
[[ -7   7 -19  20   3   8   0  -3   3  20  -7   0   3   6   1  -8 -16  29
  -10  36 -13  -2   7   0   3  11   3   2 -11   3  -2  11   0  11 -10   1
    9]
 [-30   1  17   7  -8  11  11   1   7   0   8  -3  -8   4   0  -8 -10  13
   -5   7  -4  -7   3 -33 -11   3 -11 -15   9   1   1   8  18  10 -28   4
   -8]
 [ -7   6 -19  20   4   9  -1  -5   4  18  -5   0   3   7   1  -8 -13  25
   -7  31 -14  -1   6   0   0  11   1   6 -10   3  -3   8   0  10  -7  -4
    8]
 [  2   5 -11   9   6   4  -1  -4   0  14  -3   0   5   3   4  -3  -5  12
   -3  18  -7   0   4   4   3   5   4   4 -11   1  -1   5  -3   5   2  -3
    3]
 [-14   5  -3  13   1   9   4  -6   3  10   1   0   1   3   2  -8  -8  15
   -6  21  -8  -5   6 -13  -6   8  -6  -5  -2   0  -2   7   7   5 -10  -2
    1]
 [-19   2   4  11  -4   8   7  -4   5   8   1   0  -3   3   1  -9 -10  19
   -7  19  -9  -6   8 -20  -4   6  -8 -12  -4   1  -2  12  12   3 -21   4
   -1]
 [-21  -4  22   0  -8   7   9   3   4   0   8  -1  -7   1   3  -2  -8   7
   -7   2   0  -7   1 -26  -4   0  -8 -12   4   0   2   4  13   4 -22   8
   -9]
 [-23  -3  20   2  -9   6   7   3   5  -6   7  -1  -9   1   1  -4  -4   2
   -1  -5   2  -5   1 -25  -7   1 -11 -11  11   0   1   4  14   3 -22   5
   -8]
 [ -6   5 -10  12   5   9   1  -5   1  19  -1   0   2   5   4  -6 -12  21
   -8  28  -9  -2   5  -4   1   8   1   1  -9   2   0   7   2   8  -7  -1
    3]
 [ -8   7 -13  16   4   9   1  -6   2  17  -4   1   3   6   5  -7 -13  23
   -7  27 -11  -2   5  -4   1  10   2   3  -9   2  -1   9   0   8  -7  -2
    5]
 [-23   3   3  11  -5   9   6  -3   6   1   2  -2  -2   3  -3  -8  -7  15
   -6  16  -7  -2   6 -22 -10   7 -10 -11   3   2   1   6  14   6 -20   3
    0]
 [-27   2  13  12 -11  10  10   1   8   3   3  -1  -6   2  -2  -8 -14  21
   -8  15  -7  -8   4 -30  -7   6 -10 -15   5   3   0  10  18   7 -30   8
   -4]
 [-24   2   6  11  -9   8   8   1   7   3   3  -3  -2   1  -2  -9 -10  17
   -6  15  -7  -4   6 -26  -8   6  -9 -14   5   1   0   7  16   7 -24   6
   -2]
 [-18  -4  28  -5  -9   7   7   1   2   5   9   1  -7   2   6  -1 -10   7
   -6   2  -1  -8   0 -28  -2  -2  -8 -15   2  -1   3   5  13   6 -20   9
  -11]
 [-23  -1  25  -2 -10   9   9  -1   5   3   7  -1  -7   1   3  -5 -14  13
   -5   6  -3  -7   3 -32  -7   1  -9 -15   8   2   2   4  16   1 -21  10
   -8]
 [-26  -2  15   5  -9   7  10   3   7   0   4  -1  -6   2  -2  -4 -10  15
   -8   8  -4  -7   3 -27  -7   3  -9 -14   5   2   3   7  16   5 -26   9
   -7]
 [ -8   7 -17  17   7   6   0  -6   3  15  -6  -1   5   5   3  -7 -12  21
   -6  28 -10   1   7  -1   0   9   5   5 -11   3  -1   9   0  10  -5  -4
    6]
 [ -9   3  -1  10   2   7   4  -5   1  14  -2  -1   3   4   5  -6 -11  16
   -7  21  -8  -5   6 -11  -1   5  -3  -4  -6   1   0   7   7   6  -9   0
    1]
 [-23  -1  17   3  -8   7   8   3   6  -5   5  -2  -4   0  -2  -5  -7   7
   -3   2   1  -5   0 -25  -7   1  -9 -12   9   0   1   3  16   5 -22   4
   -7]
 [ -2   5 -10  11   3   6  -1  -7   0  18  -1   0   3   4   6  -4 -12  20
   -8  27 -10  -1   6   0   3   5   2   1 -13   1   0   9  -1   6  -5   0
    4]
 [-26   4   4  15  -9   9   7  -2   9   5   1  -2  -5   3  -2 -10 -11  21
   -7  24 -10  -6   9 -27  -8   8  -9 -14   2   3   0  11  16   7 -23   4
   -1]
 [-19   0  17   0  -8   4   7   4   5  -2   3  -1  -5   0  -1  -2  -6   4
   -2  -3  -2  -4  -1 -23  -6   0  -9 -12   5   1   0   4  14   2 -21   6
   -8]
 [-23   0  11   8 -10   8   8   3   7   2   4  -2  -5   2  -2  -5 -11  15
   -8  13  -5  -6   3 -26  -4   4  -9 -16   3   2   1   8  15   6 -25   8
   -2]
 [-20   4   2  12  -3   8   6  -1   4   4  -1  -1  -1   2  -2  -8  -6  12
   -4  16  -6  -4   5 -19  -8   5  -9 -10   0   1   0   6  12   5 -17   2
   -3]
 [-18  -4  19  -1  -9   5   7   4   4  -5   6  -2  -7  -1  -1  -3  -2   3
   -2  -4   1  -5   1 -23  -5   0  -9 -12   9   0   1   3  15   2 -19   5
   -9]
 [ -4   8 -12  15   4   6   0  -7   0  17  -3  -2   4   5   3  -6 -13  21
   -8  25 -11  -2   7  -1   2   7   2   4  -8   3  -2   8   0   6  -6  -2
    5]
 [-25   0  10   8  -8   8   7   4   7  -4   3  -2  -7   2  -4  -8  -7   9
   -3   4  -3  -3   2 -24  -9   4 -10 -11   7   1   0   4  17   8 -23   3
   -4]
 [ -4   7 -17  18   3   8   2  -6   4  22  -6   0   5   6   4  -7 -20  33
  -13  39 -13  -3   6  -1   6  10   3   0 -15   4  -2  12   2  10  -9   2
   10]
 [-11   3  -4  12   2   9   4  -4   1  17   0   1   4   5   5  -5 -14  21
   -8  26 -10  -6   7 -14  -1   6  -1  -4  -8   2  -1  10   8   8 -11   0
    0]
 [-15   4   0   9   1   8   5  -4   2   8   0   0   1   2   0  -7  -9  15
   -6  19  -7  -5   6 -15  -5   7  -6  -9  -4   0   1   8   9   6 -12   0
   -1]
 [ -7   9 -17  20   5   9   0  -5   4  13  -5  -1   3   6   2  -7 -10  23
   -7  29 -10   1   6   0  -2  11   2   5 -10   1  -2   9   0   9  -7  -3
    5]
 [-19   4  -1  12   0  10   5  -5   4  13   1   0   0   3   0  -8 -13  20
   -7  24 -11  -5   7 -20  -4   7  -5 -10  -2   4   0  10  11   6 -15   1
    1]
 [-25   0  11   6  -8   6   9   3   7  -2   3  -2  -5   0  -2  -8  -8  11
   -4   7  -2  -5   2 -24  -7   4 -10 -13   6   1   0   7  14   3 -25   6
   -4]
 [-22   0   7  11  -8   6   8   1   7   0   1  -1  -5   1  -4  -7 -10  13
   -5  11  -6  -5   6 -22  -7   5  -9 -13   4   3  -2   8  14   2 -22   5
   -2]
 [ -8   5  -9  14   3   7   2  -5   1  16  -1   1   1   6   4  -7 -11  19
   -6  24  -8  -3   5  -3  -1   8   1   3  -5   3  -3   7   1   8  -7  -4
    3]
 [-20  -3  21  -1  -9   7   8   4   5   0   5  -3  -4   0   2  -3 -10  10
   -5   2  -1  -6   0 -26  -5   0  -9 -16   5   0   2   5  15   4 -22   9
   -7]
 [-27   1   9  11  -9  10   9   2   8  -2   1  -2  -6   4  -4 -10  -7  15
   -5  12  -5  -6   5 -27 -11   6 -11 -13   6   1   1   6  18   8 -25   5
   -4]
 [-40   6   7  20  -9  14  11  -2  13   5   5  -3  -9   6  -2 -15 -17  28
   -9  25 -11  -6   9 -37 -13  11 -13 -15   6   2   1  13  21  13 -35   5
   -3]
 [-11   7  -8  13   2   9   3  -6   1  12  -1  -1   0   6   3  -9  -9  15
   -3  20 -10  -4   6  -8  -4   8  -3   0  -4   2  -2   8   4   5  -7  -5
    2]
 [-27  -1   9  10  -9   9   8   3   9   0   4  -2  -6   2  -3  -8  -8  16
   -5  13  -4  -4   3 -28  -8   6 -10 -14   5   3   0   7  16   8 -28   5
   -4]
 [-23   5   3  13  -5   9   6  -4   6   5   2  -2  -3   4  -1 -11 -10  16
   -4  18  -9  -4   9 -25  -9   8  -7 -10   1   3  -1  10  14   6 -19   2
   -2]
 [-24  -1  18   5 -11   8   8   3   5  -2   5  -2  -7   2  -2  -5 -10  12
   -6   6  -2  -6   2 -28  -7   2 -10 -12   7   1   1   6  15   5 -25   6
   -7]
 [-15  -3  19  -3  -8   3   7   4   2  -6   4   0  -2  -1   1  -1  -5   3
   -4  -4   1  -5  -1 -21  -3  -2  -7 -12   6   0   2   3  12   2 -17   5
   -7]
 [-14   5  -5  12   1   8   4  -4   2  10   0  -1  -2   4   2  -7  -8  14
   -4  19  -8  -4   8 -13  -8   8  -3  -4   1   2  -2   8   9   5  -9  -4
    0]
 [-14   5  -1  12   1   8   4  -5   2   9   0  -1   1   5   2  -8  -7  13
   -6  18 -10  -4   6 -15  -6   6  -5  -7  -1   1  -1   8  10   5 -11  -2
    0]
 [-11   5  -5  13   2   9   4  -7   2  20  -1   1   3   5   6  -7 -14  23
   -9  26 -11  -4   7 -12  -1   7  -2  -3  -9   1  -2  10   4   7 -12   0
    3]
 [-20  -3  17   3 -10   7   9   4   5  -2   4   0  -4  -1   0  -4 -10  12
   -7   5  -1  -8   0 -25  -4   0  -8 -13   4   2  -1   7  13   3 -24   8
   -6]
 [-21  -3  16   2  -8   6   9   4   5  -5   4  -1  -6   0  -2  -4  -4   6
   -4  -1   0  -6   0 -23  -9   0 -10 -11  10   1   2   5  14   2 -20   4
   -6]
 [-25   3   5  14  -7   9   8  -1   7   4   1  -2  -3   2  -3  -8 -10  18
   -7  17  -9  -5   8 -26  -7   7 -10 -13   2   3   0   9  15   3 -22   4
   -2]
 [-22  -3  16   2  -9   5   8   2   6  -3   4  -1  -5   0  -1  -5  -6   9
   -5   1  -1  -5   2 -25  -5   1  -8 -12   6   1   0   6  14   3 -21   7
   -4]
 [ -6   4  -8  11   2   8   2  -7   1  20  -1   0   4   4   7  -5 -13  21
   -9  27 -10  -4   7  -8   3   8   1   0 -10   3  -2  11   2   7  -8   0
    2]
 [ -6   8 -20  18   7   9  -1  -3   4  15  -6  -1   4   5   2  -8 -10  23
   -6  30 -13   1   6   0   0  11   3   6 -11   3  -2   9   0   9  -7  -3
    7]]

[  7   4  -4   8  -1  -3   4   1  -2 -11  -2   7   1   2   3 -16 -10  -1
  -5   6 -10  -9   8   3   4  -6  -2  -1   6  11]  25
[  9  -7   2   3   2   1   4   0  -2   7   0   1 -11  -2  12   5 -25  -4
  -1   2  -4   4  18  -6  -5   3   1   0  -5  22]  39
[  9  -7   2   2   1   1   3  -1  -1   7   0   0  -9  -2  11  10 -21  -4
   0   2  -1   3  15  -5  -5   4   1   0  -6  16]  32
[  7  -9   2   3   2   2   0  -1  -2   9   0  -3 -10  -2   9  15 -20  -3
   1   2   2   3  14  -4  -4   6   1   0  -9   8]  21
[ 10  -2  -1   5   1   0   6  -1  -3  -1   1   3  -6  -3   8   2 -25  -4
  -5   6  -4  -2  16  -1   1   1   1  -1  -5  16]  5
[  5   4  -4   8  -1  -2   4   0  -3 -10  -2   6   0   1   2 -14 -13  -1
  -5   7  -9  -8   8   3   5  -5  -2  -1   3   6]  19
[  4   3  -3   8  -1  -3   5   1  -3 -10  -2   7  -2   0   7 -13  -9  -1
  -5   5 -12  -8   6   1   3  -5  -2   0   7  13]  34
[ 14   5  -4   8  -2  -2   1   0  -3 -10  -2   9   2   5   5 -18 -23  -2
  -4   8  -8  -8  14   7   6  -7  -2  -2   6  10]  27
[  4  -8   2   2   2   2  -1  -1  -1   9   0  -5  -9  -2   7  17 -18  -3
   0   1   4   3  10  -5  -5   5   1   0 -10   3]  42
[ 12   5  -4   7  -2  -2   2   1  -1 -10  -2   8   1   4   5 -20 -16  -2
  -4   7 -10  -6  10   5   5  -6  -2  -1   8  13]  0
[ 10  -3   0   4   1   1   5  -1  -2   2   1   1  -7  -3   9   4 -25  -4
  -3   4  -4   1  19  -3  -2   2   1   0  -5  21]  48
[  4   3  -3   7   0  -2   8   1  -3  -8  -1   6  -2  -3   5  -9  -8  -2
  -5   6 -12  -7   7   0   1  -3  -2   0   4  17]  38
[  6   3  -4   9   0  -3   6   1  -3  -8  -2   6  -2   0   5 -13 -13  -2
  -6   7 -10  -8  10   2   3  -5  -2  -1   5  10]  8
[ 11  -3   0   4   1   0   7  -1  -3   1   1   2  -7  -3  10   2 -28  -4
  -3   4  -6   1  20  -3  -1   1   1   0  -4  23]  20
[  9   0   0   5   1   0   7   0  -3   0   1   3  -7  -3   8   1 -19  -3
  -4   5  -7  -1  18  -3   0   1   1   0  -3  22]  40
[  5   2  -2   6   0  -2   8   0  -4  -5   0   5  -4  -4   6  -5 -13  -2
  -5   6  -9  -5  11  -1   1  -1  -1   0   1  16]  4
[  5  -8   2   2   2   2   2   0  -1   7   0  -2 -11  -3  11  12 -19  -3
   0   1   0   4  15  -6  -5   5   1   0  -7  14]  18
[ 11   5  -3   5  -2  -2   4   1  -1 -10  -2   8   1   2   4 -20  -6  -1
  -4   6 -13  -5   7   5   5  -6  -2   0   9  14]  51
[  1 -10   2   3   3   1   5   0  -2   7   0  -3 -12  -4   9  16 -16  -3
   0   0  -3   3   9  -9  -7   5   1   1  -6  14]  7
[  8  -7   2   1   1   1   4   0  -1   7   0   0 -11  -3  11   9 -16  -3
   0   0  -3   5  13  -5  -4   4   1   1  -4  19]  26
[  6   2  -3   9   1  -2   7   0  -5  -5  -1   4  -4  -2   6  -6 -19  -4
  -6   8  -8  -8  15   1   2  -4  -1  -1  -1  11]  28
[  8  -9   2   4   2   1   3   0  -2   7  -1  -3 -12  -3  10  12 -25  -3
   0   1  -2   2  15  -6  -5   4   0   0  -7  15]  41
[  5 -10   2   4   2   2   1  -1  -2   9   0  -3 -12  -2   9  17 -27  -3
   0   2   3   2  16  -5  -5   5   1   0 -10   7]  35
[ 13  -7   0   7   2   0  11   0  -4   1   0   3 -13  -2  17   3 -35  -5
  -5   4 -12   0  27  -7  -3   1   1   0  -4  35]  37
[  7 -10   2   6   2   1   6   0  -3   5   0  -1 -14  -3  13  12 -25  -4
  -2   2  -6   1  20  -9  -6   4   1   1  -5  20]  1
[ 11   5  -4   7  -2  -3   4   1  -1 -11  -2   9   1   3   4 -20  -9  -1
  -4   6 -12  -6   7   4   5  -6  -2  -1   9  15]  2
[  5   2  -4  10   0  -2   5   0  -4  -8  -1   5  -1  -1   5 -10 -18  -2
  -8   8  -7 -10  12   2   3  -5  -2  -2   1   8]  50
[ 11  -6   1   3   1   1   6   0  -2   5   0   1 -10  -2  12   7 -22  -4
  -1   3  -5   5  18  -5  -3   3   1   1  -5  22]  36
[  5   1  -4  10   0  -2   8   0  -5  -8  -1   5  -3  -1   6 -10 -19  -2
  -5   7 -10  -9  12   1   3  -5  -2  -1   2  13]  45
[  6   1  -3   7   1  -1   6   0  -4  -5   0   3  -3  -3   4  -2 -17  -2
  -5   7  -5  -6  13   1   2  -2  -1  -1  -1   9]  17
[  4   5  -3   6  -1  -2   3   0  -2  -9  -1   6   1   1   1 -13  -3  -1
  -4   6  -8  -7   2   4   4  -5  -2  -1   4   3]  3
[  8   0  -2   6   1  -1   8   0  -4  -3   0   3  -5  -3   6  -3 -22  -3
  -5   6  -7  -4  19  -1   1  -1   0  -1  -2  16]  31
[  9  -1   0   3   1   0   5  -1  -3   1   1   3  -6  -3   7   2 -15  -3
  -3   4  -5   1  15  -2   0   2   1   0  -4  17]  23
[  2 -11   2   8   3   1   4   0  -3   7  -1  -4 -12  -3   5  17 -31  -3
  -3   1  -1   0  18  -8  -6   4   1   0 -10  11]  14
[  3 -11   2   6   3   1   3   0  -3   8   0  -4 -11  -3  10  16 -26  -3
  -1   1   0   1  15  -8  -6   4   1   0  -9   6]  6
[ 11  -5   1   1   1   1   3  -1  -2   6   1   0  -7  -3   8   7 -22  -3
  -2   3  -1   3  15  -3  -2   3   1   0  -6  17]  33
[  9 -10   2   3   2   1   3  -1  -2   8   0  -2 -11  -2  11  12 -27  -4
   0   2  -1   2  17  -6  -5   4   1   0  -7  14]  15
[  9  -2   0   1   1   0   6   0  -2   2   1   2  -8  -3   8   3 -18  -4
  -2   4  -5   2  17  -3  -1   2   1   0  -3  20]  10
[ 10   5  -4   7  -2  -3   4   1  -2 -10  -2   8   1   3   4 -18  -7  -1
  -4   7 -12  -6   9   3   5  -6  -2  -1   7  13]  16
[ -1 -11   2   9   4   0   4   0  -4   7   0  -5 -12  -3   9  18 -29  -3
  -2   1   0  -2  17  -8  -7   4   1   0 -12   2]  13
[ 10  -7   1   1   2   2   2  -1  -2   7   0  -1 -10  -2  11  10 -29  -4
   0   2   0   2  18  -4  -4   4   1   0  -7  14]  22
[ 10  -5   1   3   1   1   5  -1  -2   3   1   1  -9  -2  10   4 -24  -4
  -2   3  -2   2  19  -3  -2   3   1   0  -5  20]  12
[  4   3  -3   6   0  -2   8   0  -4  -5   0   4  -4  -4   6  -4  -9  -2
  -4   6 -10  -4  11  -1   1  -2  -1   0   3  18]  43
[  8   4  -4   9  -1  -3   6   1  -3 -11  -2   7   0   1   5 -15 -12  -1
  -5   7 -11  -8   9   2   4  -6  -2  -1   6  13]  9
[  5  -8   2   2   2   1   2   0  -1   8   0  -3 -10  -3   9  15 -18  -3
   1   1   0   4  11  -6  -6   4   1   1  -6  12]  47
[  7  -9   2   2   2   1   2  -1  -2   8   0  -2  -9  -3   8  13 -22  -3
   0   1   2   3  13  -6  -6   4   1   0  -8  12]  49
[  1  -9   2   3   2   1   2   0  -1   9   0  -4 -10  -3   8  16 -18  -3
   0   0   1   3  10  -7  -6   5   1   1  -8   9]  24
[  9   0  -1   5   1   0   5   0  -3  -2   1   2  -4  -3   7  -1 -17  -3
  -4   5  -5  -2  16  -1   1   1   0   0  -3  12]  29
[  5   1  -2   6   1  -1   7   0  -4  -5   0   4  -4  -3   6  -3 -14  -2
  -5   7  -7  -4  13  -1   1  -1   0  -1  -1  15]  44
[  9   5  -4   5  -2  -3   5   1  -1 -12  -2   8   0   2   4 -20  -7  -1
  -4   6 -14  -5   6   3   4  -6  -2   0   8  16]  30
[  8  -9   2   4   2   2  -1  -1  -2   8   0  -2  -9  -2  10  14 -26  -3
   0   2   2   2  15  -5  -4   4   1   0  -9  10]  46
[ 11  -7   1   4   1   1   3  -1  -3   6   0   0 -11  -2  13   9 -33  -4
  -2   3  -3   2  21  -5  -3   4   1   0  -7  20]  11
